Below are the code and all the weights of a small trained network. Each question names an input and a class and asks about switching units off, where a switched-off unit gives its printed mean instead of its output.

import numpy as np


def w(rows, s, z=0):
    codes = np.array(rows[::2]) - 128.0
    scale = np.full(codes.shape[1], s)
    scale[-1] = z or s
    return codes * scale


def f(y):
    return y / 2 * (1 + np.tanh(0.7978845608 * (y + 0.044715 * y**3)))


def log_softmax(a):
    a = a - a.max(-1, keepdims=True)
    return a - np.log(np.exp(a).sum(-1, keepdims=True))


def net(x, mask):
    res = np.array(x, float).reshape(1, 8) / 4 @ E
    y = f(res @ A[0][:, :-1].T + A[0][:, -1])
    res = res + np.where(mask, y, B[0][:, -1]) @ B[0][:, :-1]
    return log_softmax(res[-1] @ U[:, :-1].T + U[:, -1])


A, B = {}, {}
E = w([
[2,14,157,95],'x0',
[125,129,130,128],'x1',
[127,128,131,130],'x2',
[235,22,114,117],'x3',
[99,84,10,237],'x4',
[130,130,126,128],'x5',
[129,126,124,123],'x6',
[131,128,134,133],'x7',
],0.0059)
A[0] = w([
[100,106,71,252,73],'N0',
[40,20,160,82,82],'N1',
[225,228,122,195,100],'N2',
[109,99,68,249,99],'N3',
[233,37,122,124,100],'N4',
[154,139,235,17,70],'N5',
[142,152,208,18,105],'N6',
[223,24,138,109,42],'N7',
[100,103,55,240,114],'N8',
[52,217,140,165,153],'N9',
[29,33,153,83,92],'N10',
[35,253,121,165,142],'N11',
[137,187,123,169,254],'N12',
[66,41,131,81,86],'N13',
[108,93,61,239,74],'N14',
[103,105,17,202,123],'N15',
[127,71,95,202,50],'N16',
[230,196,128,167,78],'N17',
[51,217,146,178,188],'N18',
[222,219,105,152,81],'N19',
[218,38,115,123,84],'N20',
[217,213,104,158,128],'N21',
],0.0059,0.0048)
B[0] = w([
[170,222,154,82,162],'N0',
[45,193,160,213,190],'N1',
[44,127,103,206,194],'N2',
[186,206,164,100,177],'N3',
[64,89,21,53,183],'N4',
[154,252,143,122,183],'N5',
[165,211,166,130,187],'N6',
[41,184,2,52,155],'N7',
[205,206,182,105,188],'N8',
[141,59,72,45,199],'N9',
[87,158,130,192,193],'N10',
[131,58,57,50,221],'N11',
[122,21,150,140,252],'N12',
[41,159,126,174,161],'N13',
[164,231,174,84,165],'N14',
[180,188,201,108,194],'N15',
[124,194,102,109,129],'N16',
[11,149,80,169,165],'N17',
[145,59,91,77,226],'N18',
[34,156,113,186,173],'N19',
[88,119,48,48,166],'N20',
[23,108,141,199,193],'N21',
],0.0063,0.0039)
U = w([
[16,154,126,250,23],'0',
[198,255,172,85,48],'1',
[137,83,139,141,254],'2',
[146,74,140,140,224],'3',
[103,73,48,22,18],'4',
[150,86,149,157,182],'5',
],0.009,0.0053)

Each question gives the input, the list of numbers given to net, and the class t.
The units are the neurons (one row each of A and B). Each row of codes is followed by its name. A weight is (code - 128) times the scale printed after its matrix; where a second scale follows, it is the last column's (A, B and U).
mask holds one flag per neuron, in row order. A switched-off neuron (its flag False) gives its mean, the last column of its row in B, instead of its output. The means were averaged over made-up inputs and are rounded, as every weight is.
A unit's drop is (log p(t) with every unit on - log p(t) with that unit switched off) / (log p(t) with every unit on - log p(t) with every unit switched off).
The circuit of an input: a set's keep is (log p(t) with only the set's units on - log p(t) with every unit switched off) / (log p(t) with every unit on - log p(t) with every unit switched off). Starting from the 12 units with the biggest drops (on a tie, the unit counted first), units are removed one at a time, each time the one whose removal leaves the highest keep (on an exact tie, the one counted first), for as long as the keep stays at least 0.8.
circuit, biggest first: the units of the circuit, biggest drop first
most important unit: the unit with the biggest drop
k most important neurons: the k neurons with the biggest drops, biggest first
drop of u: that unit's drop, to one decimal
input [8,-8,-7,3,-6,6,1,0], class 0: most important unit -> N1
input [7,2,4,2,-1,-2,-6,-1], class 0: circuit, biggest first -> [N1 N10]
input [-6,2,-7,-1,8,2,8,7], class 1: circuit, biggest first -> [N8 N14]
input [6,-1,8,-1,0,2,-1,-8], class 0: 2 most important neurons -> [N1 N10]
input [3,0,6,-7,-2,-1,-4,0], class 4: circuit, biggest first -> [N11 N9]
input [7,0,7,5,-8,1,-5,-7], class 1: circuit, biggest first -> [N5 N6]
input [-2,-3,-1,-6,6,2,5,-8], class 1: circuit, biggest first -> [N8 N15]
input [4,-7,8,1,-8,3,0,-8], class 1: circuit, biggest first -> [N5 N6]
input [-6,-1,8,1,8,-7,-1,7], class 1: circuit, biggest first -> [N8 N14]
input [-8,4,-4,-8,-2,-5,-1,-1], class 0: 3 most important neurons -> [N2 N21 N19]
input [7,2,-8,-8,0,-2,4,4], class 4: 3 most important neurons -> [N11 N9 N18]
input [0,2,3,7,-2,7,3,1], class 4: 2 most important neurons -> [N4 N7]
input [-4,4,-2,8,-5,3,0,0], class 4: drop of N4 -> 0.4
input [7,7,-7,3,3,-4,4,6], class 0: most important neuron -> [N1]
input [-6,5,-4,2,5,2,6,-6], class 0: drop of N21 -> 0.5
input [0,2,3,-3,4,-2,2,2], class 1: drop of N5 -> -0.3
input [-6,7,-6,8,-4,3,7,6], class 4: drop of N20 -> 0.3
